Q: ((4781, 5129, 3605, 3469, 4561), (8510, 5474, 6009, 3144, 2155))
A: 8510, 2155
Q: (60, 94, 6, 238, 17, 2, 141)
A: 238, 2
Q: (9013, 7356, 6640, 8724, 3093, 7625, 8578)
A: 9013, 3093
Q: (127, 51, 390, 429, 168, 828)
A: 828, 51
Q: ((195, 4, 179, 39, 174), (22, 160, 43, 165, 52))
A: 195, 4
Q: (-39, -36, 31, -32)
A: 31, -39
Q: (79, 20, 91, 67, 71)
A: 91, 20
---
[[-127.197, -129.529, -116.109, -117.874, 112.511, -115.139], [-145.479, -122.309, -126.459, -142.031, 159.620, -148.128]] ==> -122.309
[[0.754, -0.977, 1.186, 0.139, -0.145], [0.696, -0.866, 0.963, -0.729, -0.788], [2.069, -1.725, 0.206, 0.681, 0.580]] ==> -0.866
[[-11.41, -12.17, 14.38, -6.11], [-11.35, -8.44, -11.26, -9.78], [-11.23, -11.06, -11.38, -11.51]] ==> -8.44
[[-0.13, 0.12, -0.15, -0.13], [-0.13, 0.11, -0.13, -0.14]] ==> 0.11
[[0.141, 0.111, 0.129, -0.226, 0.124, 0.144], [0.063, 0.062, 0.077, -0.094, 0.088, 0.035]] ==> 0.062
[[170.8, -162.4, 10.2, 95.0, -194.8, -178.8], [-209.3, -114.5, -211.9, -155.6, -59.7, -82.7], [-46.5, -234.2, -90.6, -167.4, -55.4, -78.0]] ==> -114.5
---
Q: [ 10.3, -40.3, -21.2, -10.4, -19.2, -69.6, -30.2]
A: -30.2, 10.3

Q: [ 26.0,  18.8, -49.6,  20.0,  30.3,  34.2]
A: 34.2, 26.0

Q: [-33.7, -58.1,  51.4,  31.7, -11.3]
A: -11.3, -33.7

Q: [-1.4, -0.4,  1.4,  9.0, 49.9, 68.6, 23.9]
A: 23.9, -1.4

Q: [ 38.5, -35.2, -54.7,   7.0,  14.3,  20.6]
A: 20.6, 38.5

Q:
array([[ 26.5,  17.4,  66.5,  16.6],
       [  2.6,   4.7,  -5.5, -11.4]])
A: 16.6, 2.6

Q:
array([[ 56.3,  27.2,  29.9,  66.3],
       [-48.0,  46.2, -48.1,  51.7],
       [ 21.4,  42.3,  52.3,  18.7]])
A: 66.3, 21.4

Q: [  5.0, -54.0,  -2.3, -32.0, -33.8]
A: -33.8, 5.0
---
[[ 35  -3  -6   0   4  -1 -10 -26 -16  13   8 -10 -21 -43]
 [-24   6   8  -8 -11 -10 -13   0 -26  -8  -8  -1 -18  31]
 [-33  11  -1  -6  -3  -8  -5 -17 -13  -7  -6 -22  31  -7]
 [ 32  -9 -18  -1   0  -5  -7   1 -10   8   2  -5 -22 -41]
 [ -9 -13 -34  -2   2   2  -1 -24  28  -2  -1 -17  10 -14]
 [-10 -15 -34  -3   0   1  -1 -22  29  -4  -3 -17  13 -16]
 [ -9 -18 -32  -8 -12 -17  -6  50  -7  -8 -13  16  -6  -3]
 [ 21 -31  12 -11  -9 -11 -12 -18 -14  -8  -8  21 -21 -19]] out -3

[[443 480 475 399 443 460 477 484 513 494 573 472 279 157 155 766]
 [514 514 520 524 509 261 577 615 533 544 648 327 311 385 213 435]
 [468 485 506 633 483 223 492 478 465 492 635 487 394 418 250 362]
 [511 519 530 565 515 235 571 599 529 546 673 365 320 382 203 426]
 [477 484 498 597 488 315 521 531 479 495 631 394 363 425 225 385]
 [336 368 362 381 383 515 355 342 378 335 428 545 480 420 403 550]
 [520 513 535 578 501  76 531 530 507 550 600 407 344 369 286 328]
 [430 426 401 330 412 738 484 544 457 433 437 197 270 343 258 564]
 [247 314 352 361 379 435 163 123 239 308 265 721 467 307 873 327]
 [426 437 415 320 406 607 464 494 480 442 462 338 283 252 230 688]
 [358 369 358 339 385 603 382 397 384 350 387 406 424 427 421 506]] out 688

[[829 370 708 378 397 380 498 593 529 414 668 548 788 317]
 [376 653 723 474 542 749 428 551 335 631 605 471 494 617]
 [880 392 625 484 375 394 546 633 544 376 749 537 870 232]
 [454 616 834 552 510 656 451 566 362 540 498 435 410 444]
 [837 432 632 424 442 371 422 598 521 459 706 573 923 152]
 [721 265 644 470 410 379 512 625 649 356 773 542 761 310]
 [405 577 825 464 456 675 522 690 330 616 620 427 486 498]
 [593 310 352 530 468 728 605 587 493 629 196 316 634 376]] out 498

[[48 60 49 40 41 41 14 44 42 35 63 23 30 46 43]
 [43 53 44 41 39 40 24 42 42 35 55 30 35 43 41]
 [61 78 63 55 54 54 24 58 57 47 82 34 43 61 56]
 [44 36 43 52 45 49 69 48 47 52 31 64 57 45 48]
 [50 63 51 42 43 43 14 46 44 37 67 24 31 49 44]
 [48 61 49 40 43 41 14 44 43 36 65 23 31 47 43]
 [48 62 49 39 42 41 12 44 42 35 66 21 29 47 43]
 [45 57 47 39 41 40 17 42 42 35 61 24 31 45 41]
 [61 75 63 55 54 55 29 59 56 49 77 38 44 61 57]] out 41

[[732 426 630 623 321 574]
 [499 510 529 628 458 882]
 [628 429 566 631 432 817]
 [746 432 645 625 285 532]
 [554 505 513 424 576 229]
 [380 553 446 509 632 710]
 [663 479 601 551 374 379]
 [731 442 626 579 332 415]
 [473 558 492 437 579 291]] out 415

[[54 19 50 66 43 38 51 41 15 29 66 40 41 26 19]
 [53 14 59 78 37 34 62 35  8 28 76 42 42 27 16]
 [47 26 49 60 38 36 51 37 22 33 59 40 40 33 26]
 [56 26 39 46 55 48 36 52 25 33 51 40 42 24 26]
 [26 59 30 16 35 40 29 37 62 49 15 39 38 52 58]
 [71 23 28 26 84 67 15 78 27 32 44 43 46  8 23]] out 58

[[  0  14 -11 -13   8 -23   2  -5 -20  12]
 [-14 -15  11  18  -5  17   1  -1  14   1]
 [-12 -17   9  17  -6  14   4   0  17  -4]
 [ 12  20 -10 -19  10 -27   0  -6 -21   6]
 [ 12  15  -6 -16   5 -12  -5   2 -16  -1]
 [-13   4  -7  -4   7 -13   0  -6 -15  16]
 [ 26   5   9  -7   4  -9  -1   2   4 -18]] out 16
